Below are the code and all the weights of a small trained network. Each question names an input and a class and asks about switching units off, where a switched-off unit gives its printed mean instead of its output.

import numpy as np


def w(rows, s, z=0):
    codes = np.array(rows[::2]) - 128.0
    scale = np.full(codes.shape[1], s)
    scale[-1] = z or s
    return codes * scale


def f(y):
    return y / 2 * (1 + np.tanh(0.7978845608 * (y + 0.044715 * y**3)))


def log_softmax(a):
    a = a - a.max(-1, keepdims=True)
    return a - np.log(np.exp(a).sum(-1, keepdims=True))


def net(x, mask):
    res = np.array(x, float).reshape(1, 2) / 4 @ E
    y = f(res @ A[0][:, :-1].T + A[0][:, -1])
    res = res + np.where(mask, y, B[0][:, -1]) @ B[0][:, :-1]
    return log_softmax(res[-1] @ U[:, :-1].T + U[:, -1])


A, B = {}, {}
E = w([
[102,10,91],'x0',
[230,120,56],'x1',
],0.013)
A[0] = w([
[77,92,129,146],'N1',
[106,248,191,254],'N2',
[158,88,82,96],'N3',
[113,66,89,191],'N4',
[184,173,130,160],'N5',
[174,176,117,143],'N6',
[88,81,146,131],'N7',
[69,100,133,224],'N8',
[162,70,70,71],'N9',
[87,178,194,203],'N10',
[80,85,138,135],'N11',
[179,188,112,147],'N12',
[91,90,141,135],'N13',
],0.014,0.0048)
B[0] = w([
[85,189,112,168],'N1',
[178,45,160,248],'N2',
[155,51,235,169],'N3',
[85,131,168,188],'N4',
[167,137,35,178],'N5',
[163,149,47,173],'N6',
[64,197,84,168],'N7',
[43,169,152,183],'N8',
[135,58,211,181],'N9',
[173,32,254,204],'N10',
[66,192,85,170],'N11',
[148,139,48,184],'N12',
[46,187,97,161],'N13',
],0.0078,0.016)
U = w([
[145,27,191,254],'0',
[75,182,106,13],'1',
[172,141,7,32],'2',
],0.016,0.0011)

Each question gives the input, the list of numbers given to net, and the class t.
The units are the neurons (one row each of A and B). Each row of codes is followed by its name. A weight is (code - 128) times the scale printed after its matrix; where a second scale follows, it is the last column's (A, B and U).
mask holds one flag per neuron, in row order. A switched-off neuron (its flag False) gives its mean, the last column of its row in B, instead of its output. The means were averaged over made-up inputs and are rounded, as every weight is.
A unit's drop is (log p(t) with every unit on - log p(t) with that unit switched off) / (log p(t) with every unit on - log p(t) with every unit switched off).
The circuit of an input: a set's keep is (log p(t) with only the set's units on - log p(t) with every unit switched off) / (log p(t) with every unit on - log p(t) with every unit switched off). Starting from the 12 units with the biggest drops (on a tie, the unit counted first), units are removed one at a time, each time the one whose removal leaves the highest keep (on an exact tie, the one counted first), for as long as the keep stays at least 0.8.
circuit, biggest first: the units of the circuit, biggest drop first
top k neurons: the k neurons with the biggest drops, biggest first
drop of u: that unit's drop, to one decimal
input [1,-2], class 1: circuit, biggest first : (N2; N3)
input [0,6], class 2: top 2 neurons : (N10; N2)
input [-2,1], class 2: top 3 neurons : (N10; N9; N3)
input [-6,1], class 2: top 3 neurons : (N5; N12; N6)
input [-8,0], class 0: top 2 neurons : (N2; N10)
input [2,-1], class 1: top 2 neurons : (N2; N10)
input [5,0], class 1: drop of N10 : 0.3
input [-3,1], class 2: drop of N9 : 0.2
input [1,-8], class 1: drop of N11 : 0.3
input [-4,1], class 2: drop of N3 : 0.2
